Each row is followed by its class number.
[ 10 -68 -34  -4 -43  13 -22 -12  -3  58  20  15 -30 -22 -15 -27 -69 -20
  27  12 -14  49 -58   1  46  19   6  31  -1 -61  59  36 -17 -27  -5] => 3
[ 59 -97 -27 -33 -20  25 -34   9  27  63  -5  20  -1 -33 -19 -43 -48  -2
 -18  15 -19  19 -75 -23  13  36 -26  35 -84 -41  49  32  18 -65   3] => 6
[ 47 -91 -42 -19 -22  25 -29 -21  16  56   2  24   1 -23 -29 -45 -26  10
 -35  18 -11  -9 -73  -2  15  22 -16  20 -70 -54  55  15  17 -60  14] => 1
[ 45 -43 -14  -5 -11  14 -10 -35  15  53  10  24 -28 -19 -27 -12 -53 -20
  22  18 -28  17 -39  27  31  -6 -25  24 -28 -17  42  28 -32 -24  19] => 0
[ 27  27  19  44  43 -34   3 -67  -3 -17 -14 -30 -67 -16  13 -28  67  -4
   0 -37   8   5  -1 -70  -1 -59   1 -15   3 -14 -32 -56  32  10 -41] => 2
[ 40 -99 -29 -33 -32  40 -23  31  27  71   9  11   8 -25 -17 -60 -42   0
 -15  11 -19   5 -84 -29  11  50  -4  29 -94 -62  20  23  27 -42  18] => 5
[ 20   1 -31 -60  19 -32 -29 -13 -33   4  44  -1  -6   5  31  -3  24   6
  66   4  -1  51  24 -49  -5   9 -43  11 -58 -48 -15 -24  44  10 -41] => 0
[ 15  -2 -58 -77  11 -34 -38   1 -33  -1  41  10  13  -7  33  -4  -9 -18
  45  14   4  61  14 -56  -1  33 -41  -4 -65 -67  -3 -12  40   2 -57] => 7
[ 18   8 -35 -46  22 -45 -21  15 -31  -6  17   9  10  18  41  42   6  -5
  14  17 -11  41  42 -32 -19   8 -32   5 -33 -39  24 -30  54   3 -52] => 1
[ 34 -37 -70 -53  -3 -20 -19   3 -23  -9  10  13  22 -14  57 -13  -8  -8
   2  -2   2  61   9 -57  -4  27 -42 -13 -55 -54   8 -25  26 -48 -69] => 7
[ 25 -55 -33  -7 -32  28  -5 -38   0  72  17  32 -23 -53  -6 -14 -85 -15
  36  16 -12  14 -63   3  40  26  -6   4 -28 -46  49  43 -13 -39   4] => 7
[ 10 -41 -52 -66  -2 -30 -41 -15 -39 -17  31 -10  -8   3  22  15   7  14
  32   5  -1  62  19 -46 -30  32 -16  27 -37 -53  31 -23  36 -13 -73] => 3
[ 58 -69 -21 -14 -15  17 -13 -13  43  67 -12 -22 -17 -69 -20 -76  -7  -7
 -16  -2 -29   2 -83  -9  39  33  -5  41 -47 -66  43  40  20 -48  30] => 2
[ 44 -49 -18 -11 -15  21  -3 -19  14  67  -7  21 -25 -48  -8 -40 -70 -31
  13   3 -31  23 -51  -3  31  10 -10   2  -5 -55  57  45   2 -37  17] => 4
[ 18  12 -29 -65  35 -31 -27  29 -23   5  42   7  11   6  51  19  -2 -15
  55   8  -6  72  30 -67  -9  21 -51  24 -63 -44  -5  -7  48  11 -58] => 6
[ 58 -66 -21  -9 -30  13 -18 -21  16  59   4  20 -14 -23 -23  -6 -48 -16
   4  15 -29   3 -33  22  43  -9 -18  22 -31 -25  33  16 -15 -42  15] => 0
[ 52 -83 -51 -10 -32  19 -23 -14  20  68  -5   0 -24 -84 -32 -34 -58   3
 -20  14  -9 -10 -71  -5  35  52  -3  -4 -59 -50  70  19  27 -83  22] => 7
[ 17   8 -41 -41   9 -32 -31  -6 -44   2  23  13   4   6  55  38 -34 -19
  36  13   3  49  41 -51 -15  13 -25 -18 -46 -30   8 -32  46 -10 -74] => 7
[ 43   0 -35  -1   5 -51 -33 -72  -8 -29 -44 -24 -69 -23  -1 -16  41 -20
  12 -23  12 -18   4 -65   4 -72 -18 -17  -1 -52  -5 -37  51 -13 -64] => 4
[ 44   2 -30   8  13 -67 -55 -67  -2 -38 -26 -41 -65   0 -14   7  54   3
   7 -27  28 -39   7 -57   9 -58   6 -30 -25 -42  -6 -61  37 -13 -68] => 8
[ 10 -12 -52 -60  14 -40 -43   2 -44  -8  45 -12  -6   7  31  10   2  -5
  53  16   7  58  28 -56 -15  25 -35  32 -51 -56  15 -11  42  -4 -77] => 3
[ 33   3 -18 -72  42 -29 -24   2 -24  14  36  -8  10   3  52 -14  26   2
  38  -3 -18  49   4 -64  -5  24 -35  20 -56 -39 -23 -23  63  21 -43] => 2
[ 37 -60 -11  -3 -19  19 -19  -9  21  64  12  23  -3 -13 -19 -28 -71 -10
   1  -2 -12  12 -69  10  45  32  15 -10 -20 -45  51  32 -18 -36  20] => 8
[ 42 -68 -31 -24 -14  34  -7  28  32  80  15 -11 -18 -57 -18 -52 -47  -3
   5   9 -26  14 -66 -16  24  56   2  17 -78 -63  34  30  19 -41  39] => 5
[ 26   2 -45  -7   2 -52 -45 -51   5 -27 -29 -54 -76  -6  -5  -4  49 -13
  27 -16  10  -7  17 -72  -2 -63   7 -10 -45 -56 -33 -52  28  19 -54] => 5
[  46 -114  -38   -9  -35   14  -30   13   24   43   -9   -5  -22  -53
  -47  -52  -20   15  -22   14  -17  -19  -73   -6   20   41    7   46
  -63  -77   64   13    5  -76  -19] => 3
[ 50 -82 -47 -17 -36  25 -31 -13  30  62  -7   1 -19 -75 -42 -47 -48   4
 -22  18 -10 -15 -78  -4  31  54  -1   5 -69 -59  67  20  17 -81  20] => 7
[ 29 -17 -65 -50  19 -11   4   6 -35   1  15   6  20   0  61 -15  -2  -9
  16  -8 -13  70  11 -42 -18  12 -41  17 -47 -69  -8 -25  29 -32 -57] => 9
[ 26 -50 -65 -45  10 -36 -28  26 -26 -26  16  -8  11  -2  41 -10  20  10
  -9  -5   0  52  16 -52 -18  27 -30  14 -47 -54  21 -37  27 -44 -78] => 3
[ 34 -71 -34 -13 -21   8 -28 -14  -3  51  29  21 -27 -23 -27   6 -67 -12
   6  20 -17  13 -46  11  36  18  -8  33 -22 -25  59  19  -4 -39 -11] => 3
[ 46 -87 -32 -12 -22  12 -21  14  17  54   7 -14 -23 -63 -33 -43 -21  13
 -13  15 -16 -23 -62   1  28  45   1  36 -63 -59  63  23   8 -77  -3] => 3
[ 19   1 -32  29  23 -62 -47 -36  25 -48 -38 -16 -83   1 -13 -13  47 -18
  18 -19   4  22   6 -63   5 -76  -4 -14 -14 -18  -9 -61  -6  10 -69] => 6
[ 21  21 -30 -42  17 -43 -37  22 -16  -2   3  -1  -4  12  63  44 -20 -21
  33   9 -13  64  38 -51 -14   1 -39   5 -44  -9  29 -16  45   0 -60] => 6
[ 37 -33 -68 -52  26  -6   5  18 -32   5  16   4  30  -6  67 -17   0   3
  12  -5 -21  58  14 -41 -24  20 -42  16 -59 -57 -12 -31  22 -43 -56] => 9
[ 20  12 -16  44  30 -37 -10 -66 -20 -21  -1 -10 -74 -30  -8   7  20  -7
   9 -13  26  -8  14 -56  -7 -46  -9 -35  -9  -8 -12 -66  24 -17 -54] => 7
[ 36 -60 -21  -6 -18  17 -15 -18  14  60  15  25  -2 -13 -12 -14 -75 -20
  25   2 -12  11 -58  11  48  20   4   7 -15 -52  45  46 -29 -27   7] => 8
[ 24  53   0  19  11 -57 -44 -80  12 -58 -45 -57 -90  -4 -40  -3  93   1
  27  -2  12 -48  26 -45  12 -89  -9 -11 -21  -5  -7 -53  18  18 -45] => 0
[ 38 -37 -46 -44  13 -23  -7   1 -23 -11  25   6  14  -2  50   3  26  14
  14 -13  -7  58  30 -42 -19  10 -48   9 -43 -41  -7 -42  27 -32 -51] => 0
[ 26 -51 -29 -26 -34  32 -10   4  20  81  19   1 -13 -30   1 -27 -69 -28
  32   7 -33  29 -49 -15  40  16  11  12 -51 -70  22  47 -15  -4  24] => 5
[ 50 -50 -66 -55  18 -37 -32  20  -3 -14  -5  -4   8 -12  57  12   1   0
  -6  -8 -18  67  23 -60 -21  12 -48   8 -59 -37  24 -28  28 -41 -64] => 6
[ 30   5   3  55  47 -35  -7 -41  -9 -21   9 -11 -57  -7  -3  14  35  11
   7 -36  23 -39   3 -51  11 -50   4 -34  10 -12 -20 -70  15  -8 -48] => 8
[ 18  48  -9  20  13 -37 -21 -43  -1 -31 -42 -56 -60 -16  -8 -10  73  13
   7  -4   5 -51   9 -54  -2 -58   6 -14 -30 -19 -14 -58  38 -10 -42] => 9
[ 60 -92 -38 -11 -18  10 -21 -27  17  66   3  -1 -34 -63 -39 -42 -27  10
  -1  -2 -18  -1 -54   4  23  21  -5  10 -63 -57  46   8  17 -62  25] => 0
[ 49 -62  -9 -19 -15  24   9   1  13  78   2  29 -16 -58   0 -31 -67 -12
   5   1 -38  11 -64  -1  33  24 -13   6  -6 -59  48  37   7 -42  26] => 4
[ 29  50  -4   2  18 -52 -40 -51  10 -44 -55 -45 -75 -10  -9 -16  63 -12
  19  -1   3 -42  15 -58  -3 -69 -19  -7  -8 -30   7 -39  42   7 -55] => 4
[ 22   8 -32 -70  31 -39 -32  21 -21   3  39   7   3   2  41  21  -6 -17
  37   3  -8  84  25 -66 -14  21 -46   9 -59 -47   8 -11  48  12 -49] => 6
[ 27 -29 -39 -85  12 -10 -16   0 -24  -1  25  27  16  -4  37 -22  -9 -10
  16 -10 -15  91  -4 -56 -25  42 -41   4 -22 -69  23  -6  57 -11 -42] => 4
[ 25 -26 -39 -77   4 -14 -18 -11 -21   0  20  26   6   0  35 -13 -12 -10
  33  -6 -13  85   2 -52 -20  27 -33   4 -12 -63  12  -7  41  -6 -49] => 4
[ 23  17 -31 -41  41 -36 -17 -14 -19   0  12  -6 -13  14  65  16  -6  -9
  46  -1 -20  73  22 -41 -12   9 -28  15 -16 -11   2 -27  29  26 -50] => 2
[ 19  32 -40 -32  37 -25   3  10 -58  27  31  -2   2   1  78  35 -30 -15
  57   9 -14  56  45 -35 -22   7 -36  12 -41 -32  -6 -28  54 -11 -53] => 9
[ 31  17 -19 -52  33 -34 -23  18 -37  11  13   9   6  13  68  15 -19 -23
  39   8 -19  44  47 -50 -26   2 -41  -3 -27 -32   1 -26  58  -2 -60] => 4
[ 40  11 -35   7  21 -55 -37 -99   4 -33 -41 -48 -89 -20   0 -13  65   1
  12 -31   8  -6  -9 -62  11 -68  -1  -7 -11 -23 -10 -55  39  13 -52] => 2
[ 27   9 -37  -6   5 -41 -41 -38   1 -19 -24 -51 -67  -4  -4 -16  47 -20
  18 -16  10  -6  12 -74   0 -56   4  -8 -56 -57 -31 -49  44  12 -51] => 5
[ 47 -67 -50  -3 -19   6 -26 -32   8  65   7  29 -26 -40 -20  -7 -93 -28
  11  25 -14  20 -45   8  32  15 -12  -4 -41 -24  46  21 -21 -50  -4] => 7
[ 44 -65 -41 -14 -17  21 -17 -20  14  64  21  39 -14 -45 -25 -13 -84 -16
   8  25 -20   4 -64   7  49  26 -18  -2 -39 -22  42  28 -22 -42  11] => 7
[ 51 -70 -47 -14 -16  24 -13  -8  14  80  -2 -15 -20 -69 -32 -53 -37   2
  -8  10 -22  -4 -65   5  18  38   8  19 -71 -64  43  19  28 -78  28] => 9
[ 22  -6 -46 -52  28 -32 -18   8 -36  -5  26  30   9  22  43  43  -5   3
  24  13 -15  40  30 -29 -10  10 -33   2 -37 -30  18 -37  46   6 -59] => 1
[  7  14   5  42  26 -15  16 -18 -10   9  22 -16 -61 -20  13  -4  29   0
  22 -30  15 -12  -6 -75   8 -46   0 -18 -16 -37 -54 -52  32  21 -21] => 5
[ 21 -28 -64 -63  17 -18 -23 -33 -37  -9  26  15   0   5  24  23  -1  13
   8   1   0  74  18 -43 -28  30 -27  -1 -33 -52  40 -28  58  -9 -41] => 1
[  6  41  -7  19  -6 -54 -42 -46  -4 -58 -38 -63 -75  -5 -21   6  74   3
  15   6  21 -49  18 -55  17 -62  -3  14  -8 -24  16 -37  26   2 -72] => 3
[ 58 -86 -29  -9  -6  10 -36   6  34  59   5 -11 -10 -46 -40 -52 -31   9
 -17   2  -9 -26 -73   3  27  47   3  12 -60 -63  54  18   6 -67  25] => 8
[ 57 -78 -30 -12 -26   9 -24 -15  23  62   4   0 -28 -54 -38 -41 -17  14
  -5   3 -15 -16 -63   6  32  21  -8  13 -65 -47  40   4  23 -61  27] => 0
[ 20 -58 -20 -16 -36  12 -23 -12  -3  54   5  12 -29 -17 -13 -23 -62  -9
  30  24 -16  23 -54   7  27  28   6  35 -33 -45  60  40 -14 -38 -22] => 3
[ 47 -44 -63 -49  21 -25  -8  13 -23  -6  22   5  42 -10  52   4  27   9
 -16   2  -6  31  37 -54 -12  11 -46  -2 -56 -53   6 -26  41 -46 -54] => 1
[ 47 -46 -24 -17 -25  18   2   4  31  51  -3  43  -5 -34  -8 -39 -65 -42
  -3   4 -36  26 -66   1  63   1 -26   7  10 -55  44  46 -15 -30  12] => 4
[ 19 -31 -45 -73  10 -23 -28   0 -16  -3  28  22  -3  -2  34  34 -25   1
  30  -5 -14  98   4 -49 -20  35 -36  14 -28 -29  33 -13  37   4 -41] => 6
[ 30 -47 -12  -8 -16  25 -15 -18  21  61  10  18 -17 -18 -16 -25 -71  -5
  25   5 -18   9 -74  19  49  33   4   7  -9 -37  63  42 -27 -28  24] => 8
